Rows are numbered. After the first four, each row is followed by the numbers of the three nearest rows among all rows above it, by straight-line distance, nearest first.
(in the rows, 100 means zero)
0: [ 91  89 130 109 107 106  89 102 125 122 107  83 111 103  98 139 112  98
 112 107 107  93  96  91  97 129  96 101  94 102 129 105 107  98 102  99
  96 138]
1: [100  94  99 106 108 103  95 106 106 104 107 103 105 102  97 141 107 110
 116 121 100 102 106  94 108  88  99 106 103 102 102  94 106 100 116  89
 110 116]
2: [113  64 102 123 120 129  90 116 100 118  95 104 134 104  94 145  95 102
 136 136 103  95 108  91  95  75  89 104  88 108  96  87 124 101 131  89
 101 123]
3: [ 92  94 125 112 118 100 120 118 103 107  98 110 123  92 110  97  91  96
 115 121  91 109  84 101 102 111 112 100 101 105 111 114  97 102 130 106
 106 100]
4: [110  80  76 126  92 114  79 118 120 105  84  97 111 102 104 147 118 101
 118 121 108  94 103 102 111  90 100 100  82 103  88  80 105 101 102 114
 102 133]	1 2 0
5: [ 97 111 107 104  88 108  82 115 135 115  93 104 113 105  98 138 103 117
 118 114 100 102 113 107 101 158  90  99  95  86 114  96 129  93 102 106
  98 132]	0 1 4
6: [ 87 116 147 110 118 113 108 109 123 105  93  92  98  95  88 111  99 103
 106 104  90 105 106  82 105 131  95 112 100 115 114 100  90  99  97 111
  92 117]	0 3 1
7: [106 111  99 102  90 101 116 100 117 111 102 122 121 111 105 128 103  96
 109  99 109 114 102  91 114 144 106 126  95 103 107  99 105  99 105 111
  98 102]	5 1 6
8: [ 93  99 114  96 124 101 110  94  97 106 109 134 110  96  93 137  90 106
  94 117 103  95  83  90 108  94 111 116 102 132 102 114  99 103 127  80
 118  88]	1 3 7
9: [117 130 126 103 114 109  92 117 128 120  94  98 123 102 104 136 104  99
  97 108 105 116 104  82 108 200 110 108  88  93 136 101 112  97 100 121
 101 120]	5 7 0
10: [ 98 115  89 114 107 109  89 101 104  96  88 104 105  97  85 127  77 109
 112 106  93 112  92  87 100 160  92 109 123 109 118  95 107  92  96 122
 101 108]	7 5 6
11: [111  88 100 121  94 113  99 100 108 103  94 111  99 105 100 115 106 106
 113 116 100 101 103  94 103  99  98 106  96 102 102 102 101  90 120 104
 101  96]	1 3 7
12: [ 99 103 157  98 145  97 127 132 100 101 118 116 146 120 102 112  87 124
 127 124  91 112 101 111  98  98 121 104  96 108 117 128 129 105 149  86
 103 103]	3 8 1
13: [108  84  83 123  98 118 140 113 120  95  96  98 112 118  97 100 114  99
 121 140 102 107 118 109 111  99 103  91 108 109 105 129 103  97  98 120
  90 100]	11 3 1
14: [110  68 123 130  97 126 106 116 127 103  80  80 102 104  88 117 113 103
 131 111 108 109 112 103  96  88  89 103  93  98 106  94 110 116 113 108
 103 132]	11 4 1
15: [ 93 100  92 121 104 123 124 107 107 102  99  99 101 112 100 101  93 103
 124 126  92 106 107  91 102  98 103  93  97 107 103 119  97  88  93 113
 105  99]	13 11 3
16: [107 147 152  91 134 107 108 122 120 115 106 106 128 120 102 106  99  98
 132 112 113 129 100 108 102 124 108  98 103 112 125 104  96 110 109 101
  89 117]	6 3 12
17: [ 89  98  88  99  97 109 102 107 131  99 111 104  82  99 103 150 113  91
  96 112 108 106 101 100 111 100 104 105  89  94  98  86 113  99 102 107
 101 125]	1 4 11
18: [103 128 136 104  99  97 106 102 120 104 107  97  92  97  94 111  99 100
 100 111  99 119  97  94  89 139 102  96 105  96 112 102  93  99  98 106
  94 108]	6 7 0
19: [131 100 108 106  82 118 130 108 100 104 102 152  94 124 100 106 102  93
 111 128 104  98 114 100 112  94  92 106 135 118  99 107 108 117 107 136
 105  95]	11 13 15
20: [104 121 121 104 101  95 100 115 131 145 100 104 128 104  99 147  93  98
 107  98  95  92  97 114 133 166 131 106  97 132 115  97 129 112 113  98
  95 104]	7 9 5
21: [103 130 137 111 113 124 105  96 127  99  94  92 113  95 100 120 101  99
 108  96  97 117  95  88  90 141  99 111  98 100 128  95 105  99  96 107
 102 115]	6 18 0
22: [101  93  88 124  95 134  99 108 117 105 106 108 109 103  94 111 113 102
 104 120 109 103  97 100 106 105  98 120 103 104 102 103  91  97 112 126
 113 102]	11 15 1
23: [ 98 124 137  95 137 106 100 110  93  89 101 104 134 105  88 118  81 116
 115 110  79 108  96  93  80  89 101  95 105 102 106 103 122  94 114  94
  97  94]	3 12 1
24: [ 93  97 106 105  91 108  94 108 114  95  99  99 106 104 106 125  92 100
 110 114  99 106  99 100 105  92  88  91  92  93 107 108  89  92 106 107
 100 114]	11 1 15
25: [ 95 101  91 111 100 113 100 107 112  87  92  99  97  95 104 110  94 109
 112 112 102 105  97 100 105 112 101 104 115  98 101  91  92 107 100 129
  96  94]	22 11 24
26: [113 123  81  94 108 106 108  97  87 121  98 144 119 101 114 111  97  96
  99 134 107 108  99  96 106 126 120 106 146 123 112 108 112 124  97 117
 106  89]	19 7 25
27: [100  99  88 119 106 117  91 101 133  91 120 108 130 101 105 160 117 108
 103 101 103  99 118 104 107  97 104 111 100 124  87 112 104  94 135 116
 128 125]	1 22 17
28: [116  87  91 102  98 125 143  95  97  98  95 133 114 133  80 107  97  98
 120 134 102 100 118  93 101  84  97 114 150 100  98 126 100 102 108 113
 108  97]	19 13 15
29: [ 94 104 119 125 125 114 102 107  97 100  93 100 101 127  92  92  83 118
 124 129 101  96  98  99 107  96  89 108  92 103 111 114 107  91  87  90
 102 111]	15 11 24
30: [112  93 121 122 110 108 129 128 104  99 104 100  98 125  97 106  98 114
 144 130 102 109 103  94  83  93 104 100  98 103 101 144 107  95 112  93
 111 113]	15 29 13
31: [122  67  91 139  96 152 144 112  96 112  96 117  93 132 113 110 109 110
 126 154  99  92 132 100  97 101  99 101 108 102  91 133  91  87 111 145
 104 121]	13 15 28
32: [ 96 110 137 113 132 107 119 111 100 110  97 106 101 147  93 106  94 106
 138 128 100 116 101 107 104  88 100  86  90 102 126 126 104 109 103 100
  93 107]	29 30 15
33: [101 120 108 109 110 112 104 100 106 127  93  96 110 114 103 121  86 106
  97 108  90 100  94 103 104 186 107 108  96  97 122 104  95 103 104 111
  99 106]	9 10 7
34: [ 99 100 124 109 114 103 132 121  93  97 111  89  99 102  95 101  99 107
 127 125 113 105  87  97  93  97  99 105 113  98 111 130 103  97 109 103
 101  99]	30 3 15
35: [123  85  88  98 106  99 158 122 102 116 113 133 106 144 113 115  98 114
 134 143  98 111 107 105  95  89 111  95 127 103 103 145 103 112 142 110
 106 110]	28 30 13
36: [103  89  97 118  89 110  93 106 114 106 104 109  95 105 105 125  96 100
 109 112 109  93 104  88 104 102  92 105  93 103 111 103 101 103  96 102
  98  97]	11 24 1
37: [ 93  83  92 110  88 123  94 110 156  99  77 102  97 112 101 157 105 102
 110 119 112  96 107 107 104 183 108 112  96  96 121  98 109  97 106 114
  93 146]	5 0 9
38: [ 98 140 131  80 107  92 105  87  91  83 105 122 103  81  81  98 102  95
  78  93  95 123 107 107 106 141 107  98 127  93 115 105  97  97 101 118
 104  96]	18 21 6
39: [ 94  82 140 104 128 107 102 125 112  88 124  97 128 107 105 136 121 114
 128 116 106 107  94 113  84  94  95  95 100  99 111 116 129 101 137  96
 123 155]	1 0 12
40: [125 117  75 101 102 113 116 113 102 122 107 122 117 120 107 113  96 100
 120 137  99  86 105 103  90 109 101 102 129 103 114 103 103 106 113 125
 104 110]	26 19 22
41: [121  98  95  99  95 104 136 109  84 114 124 136 113 135  92 114  92 126
 116 129  92  86 106 102  96  98  97  89 116 128  92 131  96 104 141 107
 122 114]	35 40 28
42: [103 101  88 100 100 115 115 121  98 105 116 121 111 112 110 118 108 123
 102 130  83  95 101  99  95  96 100 105 100 124 102 125 110  93 132  95
 128 115]	41 1 11
43: [124  86  77 121  92 127 108 116  97 117  99 121  89 107 114 120 102 111
 124 139  92  82  96  96 103  86  85 108 100 130 100 120 107  98 130 101
 112 109]	42 11 36
44: [107  92 141 111 126 105  96 114 134 120 118 105 102 103  97 143 115 106
 103 115 107  97 101 109 102  96  94  98  95 103  97  97 128  91 118  97
 112 147]	39 0 1
45: [ 99 102 108 107 110 113 133 107  96 103  99 115 113 139 103 116  88 104
 131 127 110 104  95  94  99  94  95  96  98 110  99 121 104 100 120 104
  95 101]	15 30 32
46: [105 100 109  96 107 109 104  99 124 156 109 141 117  90 109 138  91  96
 106 100 117  98  94 104 134 139 120 129 124 151  80 103 104 109 133 107
  97  99]	20 7 8
47: [ 80  94  73 108  99 134  96 110  98  77  81 110 130 112  91 146  87 111
 135 121  83 101  84  73  91  66  72 111  90  98 102  97 118 100  89  92
 111 112]	1 24 2
48: [104  89 120 127  93 109  96 104 135 108 104  89 118 113 104 135 122 119
 113 103  99  94 106 108 104 131  90  95  85  91 108  93 108 106 104  98
 108 144]	0 5 44
49: [109 119  87 104 105 121 100 114  81 127  86 153 136 117  96 112  97 115
 128 142 101  97  97  85  96 100 116 118 148 112  97  96 117 117 127  86
 116 102]	26 40 28
50: [ 95 102 100 119  93 117 110  84 105  96 124 119  89 111 101 123 108 100
 100 112  87 119  98  90  87  89  95 114 105 118 105 111 100 100 107  92
 110 101]	11 36 1
51: [101 113  99 110  97 106  99 108 112  88 115 110 107 111  94 127 103 102
 100 113 102  91  98 101  99  99 104 112 102 115 108 113 100  91 121  96
 108  96]	11 1 36
52: [ 96 114 101  98 102 113 102  93 130 102 106 101 104 108  92 153 118 110
 102 102 101  93 100 103 124 101  90 117 108 142 103  91 117  82 107  71
 116 113]	1 51 17
53: [ 99 128 102  96 126 102 133 115  85  98 104 121 132 115  91 104  89  91
 124 144  98 108  96 103  96 102  93 102 117 106 111 124 102 113 127 100
 107 103]	45 3 34
54: [106  94 118 103 109 110 111 101  99  97  90 103 113 103 104 107 114 113
 133 121 103 106 113  87 101  77  93 106  96 116  96 110 102 100 129  93
  98 115]	11 1 45
55: [ 82 132 127  92 118 109 101  91 130  85 101 104 126 115  96 136  92 108
 102 104  92 111  91 100  81 167 116  99 108 102 134  99 112  97  91  87
  86 137]	21 18 33
56: [100 108 110  84  99 113  98 107  97 132 115 118 114 101 102 138  99 102
 113 113 103 100 106  92 112  96 119 111 100 132 106 103 105  97 131  98
  98  90]	8 51 1
57: [ 89  93  99 124  98 131 101 103  99  88  92  93 104 108  97 109  98 100
 126 116  89 100 102  81 101  67  98 101  93 102  95 102 102 105  97 101
  99 104]	15 11 24
58: [ 98  78 108  91  98 113  94 112 111 111 106 110 115 110 105 116  98 111
 127 110 121 102 106  87 111 100 106 101  86 128  96 102 124 114 142 112
 104 101]	56 54 11
59: [ 94  91 102 110  99 120 102 103 118  92  99 105 105  92 106 114 105  99
 109 103 102 104  96  89  98 106  93 115 100 100 102 100 105 119  95 133
 107 101]	25 22 36
60: [101  92 101  92  93 116 101  95 136 103 106  94  90  97 102 135 103  99
 107  91 104 105 102 113 119 130 110 116  96 118  97  93 101 106 112 107
 104 134]	17 7 48
61: [ 97  74  86 136 101 139 103 105  87  98  84 108 112 113 104 116  94 100
 133 148 105  99 123  90  87  75  98 104 106 104 114 108  99 100 102 119
 110 123]	57 15 11
62: [ 92 118 145  98 146  97 114 140 102  94 132  91 130 122  98  94 111 110
 127 112 108 116  99 114  96 112 113  91  97 105  96 130 103 119 143 124
 104 121]	12 16 3
63: [ 89  92  91 103  89  94 109 104 116 133 122 111 114 112  90 139 105 101
 102 103 100  95  98  94 126  88 115 107  99 164 109 109 127 106 150  94
 121 104]	56 58 8
64: [118 106  95 125 103 135 143 112  89  98  94 143 115 133 111 111  99 111
 112 138 103 105 126  83 109  92 101 104 144 104 104 125 114  97 123 112
  96 103]	28 19 45
65: [ 96  71  98 117  87 123 100 117 109 116  92  95  93 110 101 107  99 100
 124 126 118 103 110  93 101  92  88  99  96  88 101 106  98 104 111 139
 107 111]	22 11 36
66: [111 111 121  96  98  97 105 110 143  99  98  99  97 104  95 136 103  92
 103 101  98 100  98  99 119 196 103 122  94 109 116 104 108 102 101 120
  94 121]	9 33 37
67: [105  94 113 100 112  94 116 115  95  88 114 111 125 108  92 116  91 101
 120 106  87 101 102 101 107  96  92 105 115 120 101 110 105  95 131  96
 110  95]	51 3 54
68: [ 97  93  88 116 100 114  93 104 132 123 102 105 113 112  99 130  99 102
 109 104 110  87 113 107 116 141  97 114  87  96 107  92 112  96 104 109
 103 114]	5 7 36
69: [106 106  91  96  95  96  99  98 135 110  95 110 113  98 106 141 103 104
  96 104 108 112  96  91 136 133 106 114 100 124 102  98 109 103  94 123
  96 107]	7 60 68
70: [104  79  84 139  97 139  85 110 117 102  86  90  99 109 105 139  98 106
 111 111 103  97 100  96 114 118  90 124  94  97 101  83 105  94 105 126
 100 118]	4 22 68
71: [ 75 132 174  95 152 105  99 103 139  83 103 101 126  98  83 146 102 111
 100  95  90 120 103  93  83 160  94 113 109  96 129  97 146 100  95  84
  99 151]	55 21 6
72: [114  77  92 112 102  99 101 115 136 125 106 106 113 105 110 144 114  93
 106 109 117  92  98 109 138 106 100 101  96 124  93  86 103  81 105 114
 111 107]	69 68 4
73: [103 112 180 106 152 113  94 118 136  98 126  95 145 108  97 150  90 110
 124 111  98 115 104 118 103 140 126  94  89 106 117  83 139  97 126 104
 109 142]	71 44 39
74: [109  91  84 102  76 104 123 113  96 129 140 135 106 124 110 114 108 123
 105 150 110  95 110 112 116 114 108 102 114 135  94 125  91 107 164 111
 121 112]	41 42 35
75: [100  79 130 134 123 113 103 104 137  94  92 102  99 106  99 141 112  95
 121 109  92 102  97  87 102 113 103 100  88  95 128 101 109 102  86  95
 101 169]	0 48 44
76: [106  99 110  91  89  90 109 123 140 119 114 102 106  92 103  98 122  97
 106 111 109 109 115 111 124 161 110 110  95  98 100 106 104  90 112 123
  96 102]	7 66 68
77: [ 92 105 109 100 128 119 101 141 101 101 108 117 106 110 103 123 100 118
 127 122 110 108 115  89 132  89  95 109  94 101 111 114 111 107 135  94
 105 118]	1 54 58
78: [130 104  82 113  94 117 157 113 106 110 103 124 106 148  98 102  88 101
 128 154 110 100 121  97  98  93  83 104 124 108 102 153 103 110  97 112
 110 104]	28 35 64
79: [119 138  89 107  93  99  90 115 103 128  99 131 121 109 107 107 111  95
 106 109  90 118  98 108 110 168 126 117 111 107 110 116  98 128 105 108
  98 109]	7 33 26
80: [ 95  91  98 105  98 113  97  89 111  94  91 104 103 102  97 115  91 109
  94 126  86  93  92  91  95 101 103 115 111 111  94  96 103 111  92 111
  98 103]	25 59 36
81: [110 114 116  98  94 107 108  82 104  92 101 116 102  94 105 109 110  98
 100 111 107 109 101 106 108 120 106 112 126  91 110 107 105 100  89 116
  90  83]	25 18 59
82: [ 98  87 143 108 125 106  85 113 105 103 129 105 129 107 118 137  99 108
 111  94 105 118  97  99 102  94 105 103  89 125 108 114 133 109 146 101
 112 117]	39 58 44
83: [111  94 120 102 105 105 108 100 144 124 102 101  84 105 114 129 123 101
  99  98 100 104  87  95 108 143 103 110 106 106 114 100 109 108  95 120
 101 155]	60 0 48
84: [ 98  96 105 110 109 106  91 104 107 122  92 112 120 109  88 136  97 110
 109 110  98 110  94  98 102 114 119 119 102 115 112  98 111 115 111 103
 103 101]	1 56 11
85: [ 93 143 154  99 131 110  82  96  93  96  97 100 127 105  82 112  77 100
 104  94  97 113  91  91  93 141 101 104 117  97 136  93 114  91 108  94
 112 117]	21 55 23
86: [108 102 113 124 102 113  97 112 125  99  90  96  96  97  99  94 113 101
 104  97 100 106 107 102 115 112 103 107 102  88 122 110  94 106  96 142
 100 104]	59 25 22
87: [ 96 142 119  88 126 106 106  82 110 107 105 130 119  92  97 107  94 105
  84 106  90 105  92  93 120 113  91 125 141 109 109 100  92  98  87 105
 108  88]	81 38 26
88: [ 95  92  85  92  99 102  90 120 109 109 104  93 114 108  94 133  98 113
 121 127  95  90  99  95  98  96  92 106 101 112 111 106 113  99 137  87
 111 103]	1 51 42
89: [117 157 132 100 141  98 158 123  90  99 114 131 136 153  95 108  90 104
 118 125 102 119 100 110 100  93 121 109 116  94 111 142  94 118 119 113
  86  99]	53 32 45
90: [111  99 114 113 101 119  99 126  96 114  98 111 118  95 109 115  98  92
 109 118 105 112 108 108  93  81 105  85  86 100 105 109 100 102 123 107
  90 118]	24 11 54
91: [106  85 114 116 125 104  99 111 131  99 114  93 117 106  90 138 116  99
 112 109  96  93  99  92 100  83 100  97  92 111  96  94 121  87 120  95
 127 147]	44 1 39
92: [109  85  97  95  99 125  89  93 116 107  95 117 109 108  99 116  99 106
 113 121 106  99 102 108 125 110 104 103 110 112 100  97 103  96 116 110
 108  95]	11 22 36
93: [103  83  91 120 102 121  89 104  99  92  94 108 113 112  95 120  91 103
 117 134  99  88 106  94 106  78  90 105  98  98 100  96 108  96  95 124
 100 101]	57 11 36
94: [129 103 105  88  96  87 135 111 108 107 125 147 119 130  99 106 112 125
 105 132 104 114 101 105 109 109 109 107 128 117 100 130 100 107 132 106
  99 112]	41 35 74
95: [ 95 115 112 117  99 109  90  83 112 100 104 109 113 112  97 142 105 118
  98 106  99 106  88  97 123  96  90 120 102 127  95 104 111 103 121  89
 119 109]	52 51 1
96: [121 117 102 104 107 100 100 105 100 118  92 131 129 101 103 109  96 108
 104 133  97  91  86  89 102  93 102 106 133 113  94 106 112 119 115 100
 105 109]	49 40 26
97: [106 150 113  99  97  98 113  96 104  97 113 126  93 111  95  98 108  94
 100 122 102 127 105  97  92 139  91 106 139  97 118 111 100 105  89 138
  97  81]	81 38 18
98: [ 93  96 120 112 128  98 113 112 102  98 115 108 116 106 104 115  73 121
 119 105  96 105  90  99  94  96  92 103 110  92 112 121 112  89 131  98
 114 107]	67 3 34
99: [113  97 104 118 105 102 106  99 146 120 104 100  89  92 104 115 132 100
  97 106 104 106 105  99 102 120 101 101  99 102 106 115 100  98 102 114
  92 126]	83 86 60
100: [ 91 105 105 105 100 113  99 110 113 102 100 108 114  93  99 130 101 105
 110 121 104 104  92 104 101 146 108 107  99 101 110  88 115  91 100 107
 101 119]	5 68 7
101: [111  96 120 116 112  99 104 103 131 116 112 102 114 102 106 117 109 101
 112  98 107 103 103  89 106 104 116 102 100 116  90  96 113 100 137 108
  97 115]	58 11 1
102: [112 146  96 111  99 104 118 103  98 107  95 121 112 130 100 114  91 109
 127 132  94 124 107  84 105 108  98 103 158 102 126 105 112 112  99 133
 107 110]	40 97 26
103: [ 90  83  77 108  94 129  78 113 118 105  95  84 113 108 106 148 126 110
 130 105 100  95 104 103 114  84  99 109  82 117 108  81 110 106 130  97
 107 133]	4 1 88
104: [ 99  85 109 123 118 127  86 102 116 106  92  90 100 110 102 132 114 104
 133 106 102 103  96  95  91  82 100 103  93  94 104 105 101 101 107  86
 107 130]	1 14 57
105: [ 90  92  99 114 100 111  87 105 110  99 117 103 125 110  83 129 102 123
 106 109  95 102  91 105 100  84  94  98  92 100  99 108 109 103 114 101
 121 125]	1 24 51
106: [119  64  90 111  93 105 100 122 107 125 104 119 105 113 104 121 110  96
 106 126 116  92 116  88 111 106 102 102  92 104 101 104 105 104 126 100
  95 117]	11 36 1
107: [117  89  92 144 101 145 162 107  96  95 102 123  92 112 101 110 101 118
 118 140  99  97 124 103 103  90  90  97 121 106 103 131 114  99 102 132
  98 113]	31 64 13
108: [108  98  90  99  92 102  96  99 105  97  91 110 105 101 113 117 112 104
 104 113 103  93 102  95 116  95  94 102 111 109  99  93  98 107 117 119
 105 114]	11 92 25
109: [ 94  79  97 104 104 103  98 106 113 105 104 105 116 105 108 104 101  90
 116 111 103 109 107 102 102  99 105  98  87  96 100 108 109  99 110 104
 104 101]	11 24 36
110: [106  83  86 123  92 120  99 118 110 118 104  93  92 107 111 114  88  99
 124 115 110 105 114  98 106  91  93 109  93  91  85 102  82 101 118 115
  92 107]	65 11 36
111: [114  90  92 147  97 129 168 111 103 110  94 134 101 157  99 118 100 135
 137 150  99  93 146  92 107  89  91 106 125 106  89 155 103 102  88 117
  96 116]	78 107 31
112: [ 99  78 105  95  90  98  91 110  99 127 114 117 115  91 108 122  95  98
 117 127 106 116  99 109 113  88  90 113  99 104  88  91 105 105 116  93
  96 122]	1 109 106
113: [101 104  98 109 105 114 109  86  95  96 105 108 100 121 105  91 100 122
 106 131  91 106 102  91 102  85  84 101 108  96 100 117 113  97 103 109
 104  97]	15 11 29
114: [106 111  90 109 114 113 117 114  78  91  97 134 126 116  91 123  79 105
 112 129  99  93 104 101  96  85 100 111 115 103 107 110 118 121  99  95
 103  97]	53 96 45
115: [106  98 124  86 111 107 110 103 114 119 126 110 119 105  96 147 120  98
 103 102  90 103  99  97 123 122 109  95 100 149 104  97 132 106 119  99
 122 105]	56 63 52
116: [ 98  98  96 115 104 129  92 105 126 108  94  91 103 110 114 135 107  98
 113 117  92 108  98  95 122  89  99 106  96 115  94  93  96  93 111  94
 114 122]	1 104 24
117: [111 103 103 102  88 105 104 103 112 121 117 128 100 107 114 125 106 103
 105 106 114  98  96  93 125  96 104 115 133 110  96  98  89 106 111 110
 101 113]	108 92 36
118: [ 95  95  89 159  97 138 156 106  92  99  96  99 107 132 103 109  97 105
 132 130  91 103 123  92  86  97 105 118 106 108 104 142 110  89  83 123
  92  95]	107 15 13
119: [118  82 106 112 117 108 124 141  89 127 112  99 118 128 103  96  97 116
 148 145 111  97 112 107 108 101 100 100  74  98 119 126 101 101 134 112
 107 125]	30 45 77
120: [105 131 119 100 109  73 111  98 141 111 112 111  93  85  99  98 110  92
  77  74 100 105 102 108 119 172 130 106 128 105  90 116  89 103 106 139
 101  79]	76 38 18
121: [107 129 165 109 133 106  97 118 104 103 103  88 122 110 115 113 103  91
 129 119  99 125 105 102  96 144 110  94  96  96 131  99 112 109 109 109
  99 131]	16 21 85
122: [ 92 105 116 118  99  94 124 114 111  98 129 112  94  99 107 108 105 102
 102 111 100 115  97 117  98 107 100 103  98 115  88 132  85  98 132 110
 121  79]	51 3 67
123: [104  70  85  98 109 104  99 121  94 151 120 122 134 116 100 135  93  89
 119 112 117 104 104  91 115  88 114 109  88 146  90 101 118 116 151  91
 111 119]	63 58 56
124: [121  90  93 114 103 129 109 109  97 104  94 115 115 121 100 110  92 104
 103 140 105  99 118  87 102  81 101 109 136 103  98 102 110 102 107 124
 100 102]	93 28 64
125: [123  91  88 103  84 118 122 100 104 110 111 127 110 104 111 124  94 112
 108 135  98  94  96  94 107  87  97 107 117 133 101 105 114 100 141 110
 106 113]	43 42 108
126: [124 119  92 108  79  93 116  96  94 156  92 147 123 100 115  95  92 104
  95 136  93 116 111 110 117 118 125 120 153 127  84 106  98 137 137 104
 106  91]	26 96 49
127: [112  97  96 114  95 119 109 102  88 105 103 127  98 112 104 102  88 106
 104 121  94  90  99  97  99  81  91 122 118  94 102 112 100  95 107 101
  98 106]	113 11 124
128: [ 98 114 157 109 121  85 118 107 106  80 109 110 103  82  97 111  91  92
 111  89 102 110  93 102  99 104  93 106 105  91 117  90  92  98 100  92
  90 119]	18 6 21
129: [103 101  95 144 104 122 103 106 112 100  97 121  98 114 107 113  98 113
 115 145 104  90 126  88 112  90  92  99 113 105 101  97  92 100  87 142
  90 115]	93 124 61
